Facts:
<1691>: Π grefos; Λ <1218>; Φ <1950>
<1151>: Π graklar; Λ <2>
<1707>: Π graklar; Λ <821>; τ <1775>
<674>: Π graklar; Λ <193>
<740>: Π graklar; Φ <649>; τ <1218>
<1105>: Π graklar; τ <86>
<1008>: Π grefos; Φ <492>
<1866>: Π graklar; Φ <651>
<1133>: Π graklar
<1114>: Π grefos; Λ <1339>
<240>: Π graklar; Λ <86>
<1262>: Π graklar; Φ <1287>; τ <1797>
<793>: Π graklar; Λ <99>
<1559>: Π graklar; Λ <240>
<1523>: Π graklar; Λ <1342>; τ <751>
<234>: Π graklar; Φ <817>
<1353>: Π grefos; τ <1619>
<182>: Π grefos; Λ <1576>; τ <1113>
<1875>: Π graklar; Φ <177>; τ <1385>
<1833>: Π grefos; Φ <123>
<1478>: Π graklar; Φ <231>; τ <1600>
<765>: Π graklar; Λ <1063>
<107>: Π grefos; Λ <1440>; Φ <1678>
<1216>: Π grefos; Λ <1523>
<1334>: Π grefos
<1619>: Π grefos
<751>: Π graklar
<516>: Π graklar; τ <1133>
<968>: Π grefos; τ <1786>
<210>: Π grefos; Λ <1559>
<1414>: Π graklar; Φ <1342>; τ <1587>
<1950>: Π grefos; Φ <1099>; τ <674>
<235>: Π graklar; Λ <1587>
<706>: Π graklar; Λ <380>
<651>: Π grefos; Φ <1591>
<201>: Π grefos; Φ <1889>
<630>: Π graklar; Λ <1705>; Φ <937>
<177>: Π grefos; τ <674>
<910>: Π grefos; Λ <123>
<1802>: Π grefos; Λ <512>; τ <1259>
<539>: Π graklar; Λ <370>
<836>: Π grefos; Λ <1472>; τ <1008>
<1287>: Π grefos; Λ <1532>; τ <693>
<1700>: Π graklar; Λ <210>
<495>: Π graklar; Λ <328>; Φ <1158>
<1127>: Π grefos; Λ <863>; Φ <370>
<1952>: Π graklar; Λ <107>; τ <1151>
<1470>: Π graklar; Λ <674>
<1384>: Π grefos
<1773>: Π graklar; Λ <1385>; Φ <1814>; τ <461>
<1650>: Π graklar; Λ <1470>; Φ <1448>; τ <1347>
<1288>: Π grefos; τ <346>
<959>: Π graklar
<157>: Π graklar
<1568>: Π graklar
<160>: Π graklar; τ <1478>
<1062>: Π graklar; τ <1448>
<712>: Π graklar; Λ <1140>; Φ <1294>
<469>: Π graklar; Φ <1786>; τ <1794>
<976>: Π graklar; Λ <1889>
<1556>: Π graklar
<193>: Π grefos; Λ <284>; Φ <965>
<1113>: Π graklar; Λ <1194>
<1851>: Π grefos; Λ <1246>
<106>: Π graklar; Φ <712>; τ <1133>
<1063>: Π grefos; Λ <1802>; τ <346>
<231>: Π graklar; Φ <862>; τ <329>
<860>: Π grefos; Λ <996>; Φ <1104>; τ <1478>
<307>: Π grefos; τ <1138>
<648>: Π grefos; Λ <1151>
<1065>: Π graklar; Φ <1833>; τ <1775>
<86>: Π graklar; Λ <1392>
<1587>: Π grefos; Λ <1287>; Φ <852>; τ <1619>
<1770>: Π graklar; Λ <1113>; Φ <1127>
<370>: Π graklar
<1411>: Π grefos
<1385>: Π graklar; Λ <634>
<98>: Π graklar; τ <1008>
<512>: Π grefos; Λ <706>; τ <498>
<1576>: Π grefos; Λ <630>; Φ <1532>
<1600>: Π graklar
<328>: Π graklar; Λ <1366>
<1532>: Π graklar; Λ <1343>; Φ <1746>; τ <1347>
<417>: Π graklar; Λ <793>
<649>: Π graklar; Φ <234>; τ <1138>
<1342>: Π grefos; Λ <973>; Φ <377>; τ <1294>
<1198>: Π graklar; Λ <1104>; τ <15>
<1194>: Π graklar; Λ <1384>; Φ <284>; τ <1385>
<2>: Π graklar; τ <1855>
<852>: Π graklar; Λ <1216>; τ <1797>
<227>: Π graklar
<919>: Π graklar; Φ <49>; τ <877>
<937>: Π grefos; Φ <1313>; τ <599>
<422>: Π graklar; τ <1448>
<644>: Π graklar; Φ <99>; τ <539>
<1883>: Π grefos; τ <1113>
<1786>: Π grefos; τ <1952>
<1218>: Π graklar; Λ <37>
<1199>: Π graklar; Λ <712>; Φ <309>
<492>: Π grefos; Φ <307>; τ <329>
<498>: Π graklar
<99>: Π graklar; Λ <353>
<488>: Π grefos; Λ <1952>
<1339>: Π graklar; Λ <199>
<437>: Π grefos; Φ <1008>
<650>: Π grefos; Φ <38>; τ <1218>
<346>: Π graklar; Λ <1251>
<199>: Π graklar; Λ <1700>; τ <329>
<378>: Π graklar
<821>: Π grefos
<1343>: Π grefos
<931>: Π graklar; Λ <1707>; Φ <193>
<377>: Π graklar; Φ <1700>; τ <751>
<324>: Π grefos; τ <498>
<121>: Π graklar
<284>: Π graklar; Λ <1127>; Φ <860>; τ <793>
<244>: Π grefos; Φ <1587>; τ <1855>
<380>: Π graklar; Λ <59>; Φ <930>; τ <821>
<392>: Π grefos; Λ <1534>; Φ <1705>
<1651>: Π graklar; Φ <1290>; τ <1794>
<178>: Π grefos; Λ <417>; Φ <1866>; τ <1339>
<862>: Π graklar; Λ <1568>; Φ <976>
<748>: Π graklar; τ <1952>
<1746>: Π graklar; Φ <877>; τ <1855>
<1099>: Π grefos; Λ <836>; Φ <469>
<1797>: Π graklar; Φ <1892>
<817>: Π graklar
<1347>: Π grefos; Λ <488>
<634>: Π graklar; Φ <1414>; τ <1334>
<1591>: Π graklar; Φ <1138>; τ <1448>
<37>: Π graklar; Λ <235>
<1440>: Π graklar; Φ <59>; τ <751>
<1814>: Π grefos; Φ <1653>
<965>: Π grefos; Λ <1600>; Φ <1063>; τ <1619>
<319>: Π graklar; Λ <930>; τ <86>
<309>: Π graklar; Λ <1883>; Φ <160>; τ <1347>
<1775>: Π graklar
<430>: Π graklar; τ <121>
<1898>: Π graklar
<123>: Π grefos; Λ <1259>; Φ <1411>
<1290>: Π grefos; τ <1472>
<1215>: Π graklar; Λ <910>; Φ <706>; τ <1472>
<134>: Π grefos; τ <1113>
<1472>: Π graklar; Λ <182>
<930>: Π grefos; Φ <1875>
<1705>: Π graklar; Λ <309>; Φ <740>; τ <1472>
<1448>: Π graklar; Λ <599>
<353>: Π grefos; Λ <1414>; τ <1568>
<1889>: Π graklar; Φ <1794>
<1794>: Π grefos; τ <1008>
<1678>: Π graklar; Φ <1952>; τ <157>
<1294>: Π graklar; Φ <1802>
<877>: Π graklar; Φ <1534>
<1082>: Π graklar
<1313>: Π graklar; Λ <1851>
<1520>: Π graklar; Φ <1065>; τ <378>
<49>: Π graklar; Λ <178>; Φ <896>; τ <86>
<693>: Π graklar; τ <539>
<1138>: Π grefos; Λ <392>
<1534>: Π grefos; Λ <976>; Φ <1707>; τ <1587>
<1158>: Π graklar; Λ <765>; Φ <1347>; τ <693>
<1259>: Π graklar; Λ <217>
<1479>: Π grefos; Λ <378>
<1855>: Π graklar; Λ <1479>
<896>: Π graklar; Φ <1797>; τ <1082>
<486>: Π grefos; Φ <1105>
<15>: Π grefos
<1246>: Π graklar; Λ <648>
<329>: Π graklar; Φ <240>; τ <86>
<996>: Π grefos; Λ <319>; Φ <1576>; τ <1898>
<217>: Π graklar; Λ <201>; Φ <634>
<933>: Π graklar; τ <486>
<1251>: Π graklar; Φ <201>
<1104>: Π grefos; Λ <1138>; Φ <599>; τ <693>
<1928>: Π graklar; Φ <235>; τ <1472>
<1291>: Π graklar
<1366>: Π graklar
<599>: Π graklar; Λ <1770>; Φ <1651>; τ <417>
<772>: Π graklar; Φ <1440>; τ <15>
<574>: Π grefos; Λ <965>; Φ <1559>; τ <1786>
<461>: Π graklar; Φ <1928>
<1892>: Π graklar; Λ <1691>; τ <461>
<38>: Π graklar; Λ <1650>
<1392>: Π graklar; Λ <1199>; Φ <1650>; τ <86>
<1653>: Π graklar; τ <1855>
<1309>: Π grefos
<863>: Π graklar; Λ <931>
<289>: Π graklar; Φ <1855>; τ <210>
<59>: Π graklar; Λ <852>; Φ <495>
<973>: Π grefos; Λ <1773>; τ <1794>
<1140>: Π grefos; Λ <1099>; τ <1568>

Known rows:
<860>:   3 -10   2   0  -2  -3   0   5 -22   1  -5   4   8  -1  -4  -1   7   8   1   7   3  -3   0  -1  -6   0  10  13   2 -11  -4  -2   5   7   8
<1705>:  -3   4  -2   0   1  15  -1  -1  20   3 -15  15  -2   1   6   8 -18  -8  -2  -5  -5   3   0   5   1   0 -12   5   1  -9   0  -1  -1   1 -12
<99>: -6  5  2 -1  3 -3 -1  0  6  0 -1 -7 -8  1  9  8 -8 -5 -2 -4 -4  2 -1  0  4 -1 -6 -4 -1  0  3  2 -2 -8 -9
<430>:  1  8 -4  1 -1  6  1  2 21  2  0  0  0 -1 -3 -6 -2 -6  1 -2 -2  0 -1  4 -1  1 -7 -5 -1  7  0  1 -2  0 -2
<1448>: -6  1  3  0 -1 -3  0 -2  9 -4 -3 -3  0  0  4  1  4 -6 -2 -9 -1  4  2  2  6  1 -3 -4 -1  4  4  1  0  3 -8
<182>:  13  -6  -1   3   3  13   2   3 -17   5   1   3   5   1  -5   1  10  10   1  13   0  -2  -1   0  -8   0   6  12   5  -3  -6  -5   7 -16   6
<1691>:   6  -5   2  -2   5  -5  -4  -6 -37   6   1  -5 -14   2   9  17 -18  10   0  15  -1  -6  -4  -8  -8  -5   7   8   3 -15  -2  -1  -2 -23   8
<1158>:  -5  -6   4   1  -8  -2   2   3  26  -9 -12   5  21  -3 -10 -14  29  -9   1 -16   3   7   6  10   7   6   0   1  -2   5   3   0   5  32  -7
<863>:  3  8 -2  3  1  4  0 -5 13  0 12 -5 -7  0  2  1  0 -3 -4 -6 -6  1 -1  2  9  0  0 -9  1  6  1  0  4 -4 -9
<1707>:  -2 -15   7   3 -13  -6   4  -2  29 -20  -8  11  33  -5 -20 -23  54 -10   1 -26   9  11  10  16  16   9   8  -6  -3  12   4  -1  12  54  -6
<1259>:   2   5   1   2   2   5   0  -5  14   0   7  -2  -6  -1   4  -1   3  -3  -2  -3  -3   2   0   1   5   1  -3  -6   0   7   4   0  -1 -10  -8
<765>:   0   6   1   2   3   7   0  -3  15   0   8  -1  -6  -1   4  -1   4  -2  -2  -3  -3   2   0  -1   5   2  -2  -4   0   6   4   0  -2 -10  -8
<59>: -15   2   4  -1   3   0  -1   2  10  -2   0  -1   1  -1   5  -1   5  -2  -2  -9   0   5   2  -4   7   3   0   1  -2   0   5   0  -5   1 -10
<488>:  12  -8   2   2   2   5  -1  -9 -26   1  11   5  -5   0   0   2   6  14  -2  11   2  -3  -1  -6  -3  -1  14   7   4  -4  -1  -3   4 -12   8
<1928>:  -5   5  -4  -2  -2  10  -2  -4  19   2 -14  17  -3   0   2   4 -26  -8  -2  -5  -1   0   0   3   1  -1 -12   2  -1  -9   0   0  -5  12  -5
<919>: -10  12  -5  -2   3  -3  -1   9   9   8  -8  -9  -8   2   7   7 -26  -8   1   1  -6  -2  -4   0  -5  -2 -14  -2  -2  -3  -1   3  -6  -8  -4
<227>:  2  6 -2  1  1  5  0 -8 12 -1  7  0 -5  0  0 -2 -3 -4 -1 -3  0  1  0  0  4  1 -4 -9 -1 10  3  1 -3 -6 -3
<346>:  1  6  0  2  1  6  1 -5 14  0  7 -1 -6 -1  4 -1  2 -3 -2 -3 -3  2  0  1  5  1 -4 -6  0  8  4  0 -1 -9 -7
<437>:   2  -3  -2  -3   4  -4  -3  -4 -39   6   4  -2 -12   3   6  14 -25  12  -1  13   1  -6  -4 -11  -7  -6   5   6   2 -10  -4  -1  -3 -17  10
<1651>: -11  -7   4  -3  -7 -11   4   9  16 -16  -6   8  27  -4 -18 -29  49 -11   2 -15  11   9   9  20   4   6  -8 -17  -4  13   2   0   6  41  -1
<996>:   1  -1  -1  -1   4  -2  -2   8 -29  10  -4  -4  -8   2   6  10 -18   9   0  16  -4  -7  -5  -7 -11  -4   3  14   3 -17  -6  -1   0 -14   7

Rows:
No name comes twice in this set of rows, the named rows included.
 -4   4  -1   3  -5 -11   2   8  18   2 -12 -23  11   0  -5   0   0 -10   3 -10  -3   1  -1  -1   1   3  -1   4  -3  11   1   4   0   8  -3 -> <1653>
 -3   0   0  -2   6   2   0  15 -25   5   8   3   2  -2  -5 -15  18  12  -1  19   2  -4  -1   1 -13   1   2   5   3  -9  -5  -4   3  -9   9 -> <973>
 12  -5   0   2   0   5   0   0 -17   4   4   5   1  -1  -5  -3   6  10   0  13   1  -5  -2  -2  -8   0  10  11   3  -8  -4  -3   4  -5   9 -> <353>
  8 -21   6   0  -7  -6   0 -14 -27 -13   3  13  16  -1 -13  -7  26  10   1  -4  14   3   6  -1   5   2  19   2   1   1   0  -3   6  24  12 -> <1411>
 -7  10  -3   0   1  -4   0  10  13   4  -2 -11  -3   1   3   5 -11  -8  -2  -6  -9  -1  -3   4   4  -1  -6  -4  -1  -4  -3   1   4   5  -9 -> <284>
 -3 -14   9   0 -11  -7   3  -6  18 -18  -1  12  19  -4  -5 -19  43  -5  -3 -21   8  10  11   7  16   6   5  -6  -3  13   8   2   7  40  -7 -> <1700>
-12   8  -1   0   7  -1   2  27  24   6   0  -4 -10   5  20  11 -13  -3   8   1 -10  -2  -5  -4  -1  -5  -8   1  -2  -9  -5   7  -6  -5  -5 -> <1392>
-11   9  -4   1   9  -4   1  24  32   3   2  -6  -8   7  11  18 -18  -4  18  -2  -7  -3  -8  -3  -1  -6  -1  -7  -2 -14  -9   6 -12  -2   3 -> <329>
 -8   7  -1   0   2   1   0  10  14   4 -10  -8   0   1   5   4  -6  -8   1  -3  -6   2  -1   4  -2   0 -11   1  -1  -1  -1   1  -1  -5  -9 -> <309>
-14  13  -2  -2   6   0  -1  15  12  10  -8 -10  -8   1  10   7 -19  -6  -1   2  -9  -2  -4  -2  -4  -1 -11   5  -1  -8   0   2  -6 -12  -9 -> <1773>
 -7   9  -1  -1   8   4  -1   3   2   6  -3 -12 -12   4  14  17 -18  -6   0  -1  -8   2  -3  -2   1  -3 -12  -4   1   2   1   1  -3 -27 -12 -> <630>
 -3   6   2   3   0 -11   1   4   8   5  -4 -31  -2   1   6  12  -7  -7   0  -7  -8   1  -2  -7   4   1   1   5  -2  10   4   4  -1 -13  -9 -> <1855>

The same elements again, as new rows of numbers:
Known rows:
<539>: -32   7  30  -5   3   2 -27  25 -37  -8 -28  11 -11  11
<644>: -18  27  -8  -3 -28  14 -31  45 -56 -14 -10   7  -6  -5
<461>: -35  16  23   4 -38  15 -38  24 -58  -6 -11   5 -12  15
<319>: -16  16   4 -11   4   3 -30  46 -31 -21 -21   5  -8  -5
<86>: -28   6  25  -9  -1   3 -20  22 -35 -14 -25  20 -13  12
<852>: -11  19   7 -11   2   1 -31  42 -26 -11 -10   5 -16 -19
<178>: -43   5 -43 -10  -9   5 -19  34 -63  -6   7   9   3 -12
<574>: -42   6 -41  -8 -15  10 -33  32 -57  -9  14  -3   0  -4
<1786>: -31  10   3  -8  37 -10 -39  28   2  12  20  24   4  -5
<650>: -35  13 -39   0 -17  14 -43  31 -58  -2  16   1   9   2
<227>: -20  15  20  -2   2   4 -33  37 -36 -12 -21  16  -1   5
<1140>: -32   7 -29  -3  14   3 -50  27 -29  -8   5  -6   3  15
<199>: -14  16   2 -13   3   7 -27  42 -28 -24 -19  10  -9  -5
<1215>: -16  28 -12  -6 -19  17 -31  36 -58  -7 -19  -6 -16   1
<1851>: -41   0 -16  -5  19   3 -36  23 -38  -1  -2   6   5   7
<328>: -24  11  17  -7   4   3 -29  34 -35 -13 -25   8 -10   4
<495>: -21  20  25 -11  15  -5 -26  33 -11   0 -11  13 -19  -4
<1158>:  -6  27  19 -15  32  -8 -31  43   8  -2  -8  13 -19 -13
<634>: -17  24   3  -5 -18   8 -33  45 -38 -14  -7  11  -7  -9
<498>: -28   9  33   0  -1   4 -32  28 -37  -8 -24  19  -3  12
<1309>: -36   2 -14   0  16   5 -41  26 -39   0   3  15  14   9

Rows:
No name comes twice in this set of rows, the named rows included.
-18  15  19  -8   3   0 -28  32 -28  -2 -14   8 -18 -11 -> <59>
-29  11  -8  -4  28  -3 -38  26 -16  14  15  19   5  -1 -> <1794>
-22  19  28  -2  10  -3 -14  26 -41  14 -25  32  -8   2 -> <1294>
-27  20   6   0 -31  12 -29  35 -59  -9 -13  11  -8   2 -> <1251>
-29  14 -23 -13  32  -4 -36  31 -12   6  14   7  -2  -8 -> <1104>
-19  11 -26 -11  47  -9 -24  29 -24  19   2  17   2 -17 -> <1342>
-29  10  36   2  -3   6 -38  25 -35  -7 -21  15  -5  17 -> <121>
-34  10 -29 -11  15   0 -33  33 -27   0  15   6  -1  -9 -> <965>
-39   5  10  -9  47 -11 -28  13  -6  25   6  20  -5   4 -> <1138>
-27  11 -16  -7  24   3 -53  26  -7   6  20  -7  -6  -3 -> <1802>
-28  12  35   2  -6   9 -44  25 -33  -7 -19  10  -6  19 -> <1568>
-37   5 -29 -14  15  -7 -23  37 -30  -4  14  16   1 -18 -> <860>
-17  22  34 -13  30  -9 -28  31   4   5 -11  14 -21  -3 -> <599>
-37  19   6  -8 -26  13 -24  33 -57  -8 -16   0 -16   2 -> <931>
-23  21  13  -3 -16   7 -30  35 -43  -5 -12  14  -9   1 -> <1866>

